Here is a tiny trained network, its code and every weight. The questions are about switching its units off for an input and a class, where a switched-off unit gives its printed mean instead of its output.

import numpy as np


def w(rows, s, z=0):
    codes = np.array(rows[::2]) - 128.0
    scale = np.full(codes.shape[1], s)
    scale[-1] = z or s
    return codes * scale


def f(y):
    return np.maximum(y, 0)


def log_softmax(a):
    a = a - a.max(-1, keepdims=True)
    return a - np.log(np.exp(a).sum(-1, keepdims=True))


def net(x, mask):
    res = np.array(x, float).reshape(1, 4) / 4 @ E
    y = f(res @ A[0][:, :-1].T + A[0][:, -1])
    res = res + np.where(mask, y, B[0][:, -1]) @ B[0][:, :-1]
    return log_softmax(res[-1] @ U[:, :-1].T + U[:, -1])


A, B = {}, {}
E = w([
[122,127,216,245,68,91,210,41,125,69,200],'x0',
[28,171,21,195,68,196,126,141,133,44,146],'x1',
[72,164,254,242,166,77,44,62,117,76,4],'x2',
[131,78,99,141,157,41,150,140,210,94,107],'x3',
],0.0097)
A[0] = w([
[165,133,191,154,168,88,46,114,116,133,23,65],'N1',
[55,134,116,154,111,137,159,70,134,72,135,151],'N2',
[21,146,172,176,134,140,67,98,115,86,54,34],'N3',
[196,130,164,110,146,117,101,107,118,138,79,69],'N4',
[84,136,54,77,167,159,33,190,131,139,37,20],'N5',
[97,107,97,133,164,34,109,156,254,60,79,71],'N6',
[43,147,39,174,112,176,77,154,137,78,85,3],'N7',
[105,157,194,115,125,238,57,123,14,122,121,116],'N8',
],0.01,0.0045)
B[0] = w([
[124,114,115,76,124,152,148,165,161,93,172,245],'N1',
[153,96,200,107,127,134,209,152,173,104,76,204],'N2',
[174,150,79,92,87,152,107,140,113,96,207,251],'N3',
[106,132,158,142,191,75,114,140,105,150,140,182],'N4',
[159,120,198,185,70,143,218,96,148,43,154,241],'N5',
[96,135,85,185,150,173,225,93,73,248,35,200],'N6',
[118,108,167,71,235,54,56,151,121,191,162,220],'N7',
[93,105,77,184,156,120,239,108,137,211,3,227],'N8',
],0.013,0.015)
U = w([
[152,99,1,33,127,194,177,182,156,112,193,160],'0',
[135,115,250,241,108,111,168,65,127,73,145,168],'1',
[123,92,245,49,214,80,107,154,133,184,94,140],'2',
[91,123,44,171,128,151,152,90,100,182,54,117],'3',
[111,110,121,115,122,143,144,127,153,127,83,255],'4',
[116,159,133,144,92,130,59,104,153,134,112,29],'5',
[82,139,82,103,105,111,45,95,105,100,93,38],'6',
[89,150,95,136,94,99,53,101,95,110,103,37],'7',
],0.011,0.0044)

Each question gives the input, the list of numbers given to net, and the class t.
The units are the neurons (one row each of A and B). Each row of codes is followed by its name. A weight is (code - 128) times the scale printed after its matrix; where a second scale follows, it is the last column's (A, B and U).
mask holds one flag per neuron, in row order. A switched-off neuron (its flag False) gives its mean, the last column of its row in B, instead of its output. The means were averaged over made-up inputs and are rounded, as every weight is.
A unit's drop is (log p(t) with every unit on - log p(t) with that unit switched off) / (log p(t) with every unit on - log p(t) with every unit switched off).
The circuit of an input: a set's keep is (log p(t) with only the set's units on - log p(t) with every unit switched off) / (log p(t) with every unit on - log p(t) with every unit switched off). Starting from all 8 units, units are removed one at a time, each time the one whose removal leaves the highest keep (on an exact tie, the one counted first), for as long as the keep stays at least 0.8.
circuit, biggest first: the units of the circuit, biggest drop first
top k neurons: the k neurons with the biggest drops, biggest first
drop of u: that unit's drop, to one decimal
input [3,5,4,-3], class 2: top 3 neurons => [N7, N5, N2]
input [3,8,-6,8], class 2: circuit, biggest first => [N7, N3]
input [6,-5,5,7], class 3: top 3 neurons => [N6, N5, N7]
input [5,-5,8,2], class 0: circuit, biggest first => [N1, N3]
input [5,-7,2,3], class 2: circuit, biggest first => [N5]
input [1,-3,2,-3], class 4: circuit, biggest first => [N7, N5]
input [5,7,2,-8], class 3: top 2 neurons => [N8, N5]
input [1,-8,8,7], class 0: top 3 neurons => [N1, N3, N7]
input [5,-7,3,8], class 3: top 3 neurons => [N6, N7, N5]
input [6,-7,0,-6], class 2: top 2 neurons => [N5, N6]
input [-2,4,5,5], class 0: top 2 neurons => [N3, N8]
input [-6,8,8,-4], class 0: top 3 neurons => [N3, N1, N5]
input [-5,-5,3,-7], class 3: top 3 neurons => [N8, N7, N2]
input [-6,7,-1,2], class 2: circuit, biggest first => [N7]
input [-5,-2,-3,5], class 1: top 4 neurons => [N5, N8, N3, N1]
input [-2,6,7,2], class 0: top 2 neurons => [N3, N1]
input [5,5,-3,6], class 3: top 2 neurons => [N5, N6]
input [5,4,6,5], class 0: top 3 neurons => [N3, N5, N8]
input [4,6,0,6], class 2: circuit, biggest first => [N7, N5]
input [4,-1,3,-6], class 3: circuit, biggest first => [N8]
input [3,8,8,-6], class 0: drop of N3 => 1.8
input [3,0,8,0], class 0: drop of N1 => 0.0
input [-7,6,-1,7], class 1: drop of N5 => 1.5
